[ 34  38  12   5  -8 -27   4   5  -1 -13  27 -12 -23 -13 -27 -34   8 -12
  20  31 -10 -27  -5  -7  12   4  20  -8  -9   3  -7  13 -27  23 -32  22
   4 -11   3] => 0
[-12  33  14   3   3 -41 -34  18  -2 -12  -7  15  -7   0  -2 -27  10  -6
   5  -8   9 -19  26  -3  -8  -1   2  -5  34 -33  14 -19 -32  -5  -1  -7
   8  -3  -5] => 6
[-15   5  19  -3   0  -5   5 -16  10 -24   6   8  -3  -4  -3  -3   6  -2
  -8  -3  -7 -21   9   1  -1   3  -6 -19 -10 -10   6 -10 -14  22 -14 -24
  -3 -19 -10] => 5
[ 27  25  -1   9  -5 -11 -10  -6 -15  10  10   6 -15  -5 -28 -30  13  -1
   9  34  -7 -27 -13 -14  -4   0   6 -11  -3  -7 -12  -7 -11  16 -31 -12
 -12 -21 -16] => 12
[ -9   1  23   5 -11   1  -7 -17  -4 -19  10  11 -14 -19  23 -14 -16 -13
  13  14 -22  13   8   3  13  -9  -6  30   5  23  23   9  -9  10   4   0
  10   5  -1] => 5
[ 18  24  22   4 -15 -15 -17 -30   2   2  17  -3   5  -9  -3 -26  18  -7
  12  36 -11 -17 -19 -27   6  -4   6   2   2  12  -8   1  12  41 -23   4
   3  -1 -11] => 3
[ -6   3   7   0  10  14  10 -21   6 -27   9  18   0   5  -5  -7   3  11
   2  -2   9 -16   1   2   0  17  -8  -8 -11   0  -3 -14 -26   6   1 -34
  -9  -8   2] => 10
[-36  35  33  14  24 -10  -5  -6  14 -34   1   5  -2 -28 -30  -4   8  -5
 -11 -11   1 -32   3 -28  13  10 -11  -5  -5 -17  -3  12 -23  19 -19 -23
  -1 -20 -18] => 2
[ -3 -19   7  19  -4   9   8 -23  28 -14  13  26 -24 -19 -20 -23  18  -6
   4  10  21 -19   1   0 -12  -3 -18 -16   4   6   9 -18  -2  40 -10 -22
 -14  -5  -9] => 7
[-22  20  10   2  -1   4  -6 -14   8  -5   2  14 -18 -22  28 -32 -15  -3
  14   8 -15  20  -4  -2   1  -5  -5  14   5  35  24   8 -10 -10  -2   6
  15   6  -1] => 4
[-20   9   8  -4  -3   3  -7  -4  -1 -16 -11   9 -10 -16  17 -10 -14  -6
   7   4 -24   8 -10   8   3  -6   4  25  -1  19  18  -8  -4   1   9   9
  21  -4 -16] => 9
[  4  25  16   4 -18 -36   4 -23 -26   5 -11 -22  -5 -15 -12  -2   9  -9
   3  14  -6  -5  -5  -3  10  -6   9  -7  18  -8 -19   0 -18  16 -16 -21
   8   0  -8] => 2
[-19   6  21  -7  -6  -1   4  -8   0 -21   5  -1  -5 -14  -3   2  10   2
  -4  -6  -2 -20  -2   0  11   3 -10  -5  -7  -7  -2   1 -20  28   4 -17
   6  -8  -9] => 2
[ 10  13  21 -32   8 -22  -5 -43   5 -21  21 -14  18 -29   5 -19 -12 -10
  45  17 -13 -24  -2 -15  22  14 -12   1  12  18 -11  -7 -15  34 -31 -39
  23  -3  -2] => 11
[-24  13  26   9   3  -1  -4 -18  12 -17  11  16 -30 -29  11 -24  -9 -11
  -1  20 -18  12   1  -1  19  -5  -6  18   5  28  21  12 -10  -4  13  22
  20  -2   0] => 1
[-21  12   2   3  11   3  -4  -9   5 -13  16  25 -31 -14  25 -31 -14   5
  -5   3 -15   7   8   8   7  -2  -4  15   0  18  10   9 -31  -4   4  12
  13  -1  -3] => 12
[-12   7  14  -8   8   3  -3 -16   1 -25  17  10   0 -20  -7  -3   5   5
 -10  -2   4 -22  -9  -1   7   6 -13 -16  -5 -14   2  -8  -9  35 -14 -27
  -4 -12 -16] => 2
[-20 -16 -12  20  -4  42  15 -40   5  19 -37 -21 -21 -20  54  25   4   9
 -22  14 -36  -8 -25  13   6 -10   8 -17  -2  -8   7   8  34  40   6  21
  -4 -13 -39] => 6
[-32  49   0  -1  16 -21 -30 -51  10  -1 -10  10 -40 -25   9 -63 -15   9
  10  47 -26   7 -10  -1  22   9  12   2  11  18  20  -8  12  -4 -11  23
  26   0 -34] => 11
[ -8  15  18   0   4  -3  12 -14  11 -23  10  11  -9  -9 -10 -15   5  -2
  -2  -5   6 -15  -1  11 -10   3  -8 -20  -8 -11   0  -2 -16  25  -5  -8
  -7 -21   1] => 4
[  9  13  17  -5  -9 -17 -21 -23 -20  15   7 -11  -2   3 -17 -16  21  -6
   9  37 -16 -29 -13 -14  19   3  18 -13   1   6 -23   3   7  30 -29 -15
  -5  -7  -6] => 3
[-16   2  14   1  15  -4 -16  -7   7 -27   7   4 -21  -3 -21   3   7   6
  -8  -5   5 -42  22  18   1   2 -10 -11  -1 -31  -5  -8 -40  17 -15 -21
  -5 -10  -6] => 0
[ 16  40   9  -3  -4 -24   7 -22  -8  -3  19 -18 -15 -18 -15 -16   3  -8
   2  27  -5 -14   3  -4  11  -7  10 -15  -7  -3  -8  -4   3  39 -12 -11
  -2   6 -15] => 0
[-18 -14  -9  18  13   1   9 -21   4  -1 -39 -14   2  -4   2  -1  -6   0
  -3   2   3  -2  -7 -18  19   2 -13   0 -14   6  13  26  32   7  -3  22
  -6   5  -2] => 4
[ 29  35 -15 -22  11   7 -16 -19 -22   6  27  -2 -35  18 -10 -49   2 -23
  12  28 -12 -48   1  27  -6 -12  16 -16  -7 -12 -13   4 -22  11 -27 -17
  -7 -13  11] => 12
[  8  18  12   0   4 -19 -12   3 -17  -5  13  -4  -1  -3 -15 -19  12 -10
  11  19  -3 -27 -15 -19   4   6  14 -14   3 -13  -9  -9   8  31 -24 -10
  -8  -2 -22] => 9
[ -9 -23 -14  11  19   6  -5 -20   2   3 -26 -12  -1  -3  -1  20  -1   8
  -3  15  -6 -15   1 -12  25   8 -11   1  -2 -20   5  18  26   9 -11  -4
  -8   7 -11] => 11
[-47  23  31   4   5   9 -14   3  36 -22  18  15 -26 -21 -29 -23   4 -14
  17 -19  12 -44  25  11  -8   5 -30  -3   3   2 -15 -16 -54   1 -15 -34
   1 -17 -15] => 12
[ 30  28 -48  -5 -21 -36  55 -67 -52  36 -23   2  23  -7  23  37   1 -25
 -45 -10  13  54  26 104 -31 -27  31 -49  -8  11 -11   0  11  19 -11 -14
 -22 -29  42] => 3
[-25  36  22  17  -1  20  -9 -25  20 -33   6  -3  10 -13 -17 -21  21  12
   2   6 -16 -36  -8 -20  16  21  -7 -19 -22 -24   2  -5  -7  33   2  -7
   8 -23 -23] => 6
[ -3 -32  -9   9  25  11 -12 -18   5  11 -28 -17   7   0  -8  33 -14   3
  13  13   3 -18  -7  -4  12   0 -13  12  13 -30   9   9  44  13  -7   4
 -25   9 -16] => 7
[-20   4  26  -5  13  -1  15  15   3 -26  19   4   2  -7 -22   3  20  -1
   0 -16   0 -22   6  -1   6   9  -8 -22  -7 -19  -8  -5 -16  23 -14 -26
   3 -10 -16] => 9
[ 24  21  22   0 -16  -7  -1   2  -4  -3   8   0 -22 -13  -8 -24  14   5
  27  37 -21 -29 -10 -20  10   3   2 -18  11 -20  -1 -15 -19  22 -26  -6
  11 -24 -21] => 6
[-25  17  35  -1 -10  -7   4  -8  21 -31   6  11  -6  -9 -19  -3   8 -11
  -2   2  -6 -27  12 -15   4   6  -5  -7 -11 -11   9 -13  -6  15  -8 -33
 -10 -15 -17] => 5
[ 21   5  18 -23  10  -9 -27  27 -17 -14  25 -11   1   0 -16 -30   4   6
  26  20   1 -30 -18 -28  22   1 -18  13   1 -10   8   2   2  27 -18 -16
  12  22 -20] => 2
[ 31  -5   3   9  -9 -11 -20 -28 -14   1  21  -7 -16  -4 -15 -22  12 -16
   2  38  -6 -26 -23 -10  10   2   5 -20  11   0 -13 -16 -11  29 -30 -11
  -4  -6   5] => 10
[ 18  23  -1   5   3 -21  -9 -18 -18  -4  49  10  21  16 -44   3   5   0
 -16  21 -16 -14  -1 -44  29  14  -9 -40 -31 -15 -40 -14  -8  15 -22  -6
   1 -13   5] => 5
[-23 -16   1   6  17   6   9 -37   6   8 -18   0   3  -2   2  25   3  19
  -7   2  -2  -6  -2 -12  21  -3 -20  -3  -4  -3  -1  17  13  17  -1   4
  -1   3  -1] => 2
[-21  -3  13   2   5  -2  10 -11  -6  -9  -9   8  -9  -9  16 -15 -23  -8
  14  -4 -12   8  12   8  14  10  -6  20   4  34   8   4 -10  -3  13  -5
   9   0  -4] => 5
[ -31   38  -43   45   29  -43   15   -9  -28   21 -107  -37   21    1
   30  -10  -28   35  -40   -1   19   37    3  -28    0   27   -9  -20
  -33    2   46   11   38  -34   10   36   -3    8  -22] => 4
[ 19  21  16   3  -1 -20  -9 -18 -26   5   3   7 -35  -3 -15 -16  12  -4
  14  33  -3 -24 -11   1 -17 -24   5 -12 -12  18 -34   3 -15  36 -46   6
   6 -26  -4] => 8
[-21 -15  -4  17  32  -1 -11  -5   5  14 -24 -13 -14   1  -1  17   3   9
  -7   6  -9 -21  -1 -12  14 -11  -8   1   8 -18   5  15  25  16 -15  14
  -1   6 -18] => 8
[-20  10  22  14   3  14   3 -11  18 -20   6   0 -11  -9 -16  -8  10  -9
 -11   0  -7 -29  -2  10   5  11  -8 -12  -4 -13   1  -9 -15  10 -10 -12
  -7  -9 -11] => 6
[ -5 -16 -12  -4  25  -5  -6 -28 -12   6 -19 -23  13 -22  26 -38 -14   8
  22   6 -26   4 -15  -3  27   4 -12  18  12  48  30   1  12  20   3   4
  43   4  -9] => 8
[  7   9  10  -3  -2 -12 -19 -28  -7   0  15 -32 -10 -30  -2 -15   1   2
   6  40 -15 -12 -30  -9  17   7   9 -19   1  -9 -12  -7  12  43 -32 -15
   2   1 -33] => 11
[-26 -19  -8 -13  11  13 -30  19   0 -15 -14  11 -15   6  -1  15   5   9
  14  -1  -8 -20  12  -9  24  -8  -9  19  -6 -19  -8  21  10   5  -4  -5
  12  10 -20] => 11
[-27  24  11 -15   0 -13   1  -5  10 -12  11   6  -7 -14  30 -13   6  -5
  10  -2 -20  -1   9 -11  30 -13  -9  17  -7  27  17  30  -5  23  10  31
  31  18  -3] => 2
[  3  87 -33  15 -11   7  83 -30  23 -54  47  51 -57   6 -23 -35 -13 -30
  -7  12 -44   6  49  55  57   1  28  -7 -35 -27 -14  27 -48  -2  27  45
  25   5  32] => 6
[  5  35  12  -3  -2 -11 -10 -12  -7   0  16 -10 -14 -11 -12 -35   2  -8
  21  33 -22 -25 -17 -22  19   5   1 -17  -6   2 -10  -1   1  31 -18  -3
   7  -3 -17] => 4
[ -9  22  14  15   2   7   1 -20   8 -29  20  14 -15 -23 -19  -2   9 -11
 -14   7   1 -18  14   2   2   6  -7  -9 -13 -18   0   0 -30  11  -8 -32
 -15 -19  -2] => 11
[-27 -12   5 -19   5 -16 -13 -49   5 -26  12  16 -36 -25  46 -37 -12  25
  -4  19  -7  22  -2  10  13  -2  -3  -8   9  15   9 -14 -17  20 -12   2
  31  10 -18] => 11
[ 16  24   8   0  -8 -27 -14 -28  -8   2   7 -16  -2 -13 -11 -23  -1  -6
   5  35 -10 -12 -10  -8  16   3  13 -15   2  -5  -7  -9  -2  25 -29  -7
   5  -7  -6] => 3
[-12 -15  -8  17  41   4  -9 -15   2  -5 -22  19  -9   0 -10   7  -1  13
 -16  23   6 -16  -3 -17  19  -4 -17   6  -5 -22  18  14  48  14  -5  21
 -18   6 -26] => 1
[-16  -2  18  -7  -1   2  -6 -31  12 -25   7   2 -13 -10  -7   0  12  -6
 -10   5   1 -26   8   5   0   4 -16 -11  -2 -12  -5 -11 -16  13 -19 -37
  -2  -5  -6] => 11
[ 26   8  25  43 -23 -16  11   5 -44  -5  35 -20 -20 -26 -26 -31  34 -27
  12   7  -2  13   7 -33  25   8  13 -14  22  -6 -25  41 -42   1   1  15
   7 -27  23] => 7
[ -2  16  18  -2  23  -6  29   3  15 -40   8  14 -12  -9  -8 -17   4   1
  -8  -6  -1 -13   8   4  -1   5 -12  -8   0 -17   2   3 -20  15  -7 -11
  20 -11  -8] => 1
[-24 -10  13 -26  -3  24  -2 -42  17 -14   4  -1 -43  -3  45   5 -11   0
  28  15 -30 -15  14  11  21 -39  -6  34  11   2  12   9  -9   4   1  -2
  22  24  -6] => 8
[  2 -33 -20  17  11  15  13 -22 -11  13 -30  -2  18 -16  17  20  -1  12
   0   1  -3  28 -15 -24  12   0   3  10  14   2  13  19  59  19  13  -6
  -9   1 -17] => 7
[  3  27  -3  47  -1  11 -20   1  -1   2  -2 -29 -36 -25   3 -39  -1  -8
  12  27  -8 -30  -2 -12   6   3   7 -24  -2 -16   6   6 -39  29 -16   1
   4  -9  -6] => 6
[ -5 -22 -14  21  16   3  11 -29  -3   1 -31   6 -11  -2   5  25  -1  13
 -16  11   2   1   6 -14  15  -9 -12  -4   3 -15   7   1  13   7  -2 -11
 -12   3 -10] => 10
[ 18  30  14  -1 -10 -24 -23 -19 -15  -7  14   0 -19 -28 -17 -14   7 -19
  13  40 -17 -19  -2 -21  10 -10  11  -4   6  -6  -9   0 -15  23 -33 -29
   0 -15 -11] => 11
[-18   9  15  10  16   2   4   4   9 -26   7  -3   0  -8 -21  -7  13  -4
 -14 -13   0 -24  -1  -5  -2  12  -4 -27 -15 -22   3  -6 -18  21  -8 -12
   5 -24  -4] => 9
[ 28  37   6  31 -33 -46 -40 -55 -49  -3   7 -13  34 -24 -28  13  -6  -9
  14  26  23  24   5  14 -13   7  -1  -5  -3  -8 -29  -3 -48 -18 -45   4
 -16 -26  33] => 11
[ 11  25  11  -2   5 -27 -18  -5  -2  -7  17  -8  -5  -9 -13 -14  14  -7
  -1  28 -12 -28 -12 -17   4  -5  12 -29  -5 -11 -13   1 -13  32 -37  -9
  11 -10  -4] => 1
[ 25  29   4  -9 -29  -5 -23  25 -17  22  -4  21 -46   9 -16 -27  25 -28
  34  50 -22 -43  -8  -2  -5 -18  50  -5  12   4 -11  15   6  34  -6 -18
  -4 -21   8] => 1
[-15 -12 -18  19  11  -3  18 -28 -10   8 -29 -17 -13  10   9  15   4   7
 -14  10  -8  -5   0   1  26   4   5  -9   1  -9 -12   9   7   5   4   5
  -8  18 -13] => 10
[ 14  11  21  -1   1 -19 -28  -9 -18   3  16 -18 -10  -8 -25 -21   9  -6
  18  33 -12 -30 -22 -19  13  -4   7  -1   7  -5  -9  -8   4  29 -22  -4
   2 -10 -13] => 8
[-24 -12  -7  13  18   2 -16 -16   6  -6 -18 -21   7   0  -9  17   2   5
 -10   2  -9 -10  -8  -9  19   2  -9   4  -3 -25  -1  12  30  15  -2  16
   0  14 -23] => 7
[-19  -4  -4  29  14  -4  -2  -7   6 -14 -24  17 -20 -10 -13  10 -14   7
 -15  10  -4  -2   1 -35  13  -4 -12  -4  -8 -13  -5   9  -1   4 -21  -7
  -5  -1  -9] => 4
[-12 -10  -7  12  17   4   4 -13   7  10 -25 -12 -10   4   2   2   1  13
  -5  17 -16 -11   0  -3  28   7   3  -2   1 -17   8  17  17   9  -8  12
   5   2 -10] => 3
[ -63 -104    3    9  -21   38   24    2  -23  -16  -59  -14  -12    4
   37  -21   -4   22  -15  -30   25   32   -1   57   28   62   -3    8
   11   38   36   27   33   -8   18  -45    4   32   24] => 12
[   8  -27   28  -46    9 -114   41  -30    1  -43   10   21   48  -17
   -5  -19  -45    0   19    2   25   24  -13  -26   57   50   16   -2
  -17   50   17  -17   18   18   21   86   -5  -23   39] => 9
[ 16  25  10   3  -6 -19 -13  -2 -12  -1  11  -7 -14  -9 -18 -31   0  -6
  25  33 -13 -23 -17 -19  11   1   6  -8  -4   1 -10   0 -13  23 -22   1
  -1  -6 -11] => 4
[ 22   5   0  -8  -3  -7 -21   0  -6  -4  17   8  -8  -4  13 -22  10  -4
  23  15  -3 -24 -12  -2 -12 -11  12   2  21 -14 -11  11   3  49 -42 -17
  -2   5 -11] => 12
[-19  21  -1  11   4  -5  -5 -16  13   8 -28  10 -16 -22  28  -4  -6   4
   6   1  -4   7   0  -8 -11 -23  -6  23  25   7  19   6  -4   3  -3   4
  12   8 -23] => 2
[ -8  28  13   6  -1  -8  10 -17  17 -15  14  10  21 -23  -4   3   2 -15
   2 -11  -1 -13   6  -7   8  16 -17 -20   1  -3  -4 -12  -5  11 -14   4
   2 -19  -4] => 6
[ 29  41   0 -14  12  -5   2  24  31  14  41  21 -19  17 -23 -22  13  -4
  35  27 -11 -41  -7 -27   3 -14  12  -2  -1 -20  -2   0  25  45  10  26
  -3   0  -7] => 8
[-18  35  27  13   1 -18  20 -57   8 -28  24  17  -8 -20 -36 -14   6 -20
  -5  -1  10 -17  32  47   8  20  -7 -14   1   4  -5   0 -34  15 -11 -11
 -14 -17  25] => 0
[-18 -17  -9  10  28   6 -16 -18   3   2 -19   2 -13  -7   0   6   2  14
   5  14  -1 -17   7 -12  20   5 -16  -3   4 -19   7  17  14   7 -16   3
  -4  -4 -16] => 11
[-15  21  33 -17  11   7 -16  -5 -29 -22  26  44 -80  -9 -53 -69  13 -20
  33  30 -39  -7  13  49  38 -14  19  46  29  29 -10  27 -31 -42 -18  14
  29 -18 -10] => 0
[-13 -26  -6  19  14  12  -1 -14  -3   8 -21  -4   1  -6   9  17   4   5
  -6   4  -5  -2  -2  -9  26   1 -11  -5  11 -18   9  18  35   5 -12  21
  -7   3 -11] => 6
[-13  16  28   9  16  -4  13  25  22 -20  23 -14 -30 -48 -39 -12   4   1
   4   5  -5 -23   3  12  25  24   8 -29   5 -26  18   2 -31  -8 -39  -2
 -11 -35 -28] => 0
[ -6   7  17 -17  32  24  11  33  31  16   3   0 -16  16 -38   6   4 -25
   5  16 -36 -60 -15 -11  22  15  -9  20  -1  -7   5  20  44 -13 -21   4
 -17  -3 -22] => 12
[ -4 -15 -11  11  14   5   4 -26  13   1 -21 -11   0  -5  -1  14  -4  11
  -1   5  -3  -7   9  -6  20   1 -13   2   2 -11  16  15  18   6  -6  15
   5   3   3] => 0
[-10  23  16   3  13   6   9  -3  19  -5   6  12 -41 -21  17 -16 -17  -4
   8  13 -22   8  11   3   7  -3   1  21  14  24  20  20 -11 -11  -9  12
  18   3   0] => 0
[-15 -18 -20   1  19  -3  -5 -18   1  16 -25 -19  -3   0  18  -6 -11   3
   4   9  -8 -12 -11 -19  28   2   0 -11   4  -5  12  12  33  11  -1  13
  -7  14 -12] => 4
[-18  -9  -2  -6  10   6 -23   9   3 -26 -13  23  -2  -4  24 -24 -44  -9
  17 -14  13  25  14  30 -15 -14 -13  54   1  38  39  -4   0 -14  10 -19
   8  31   3] => 5
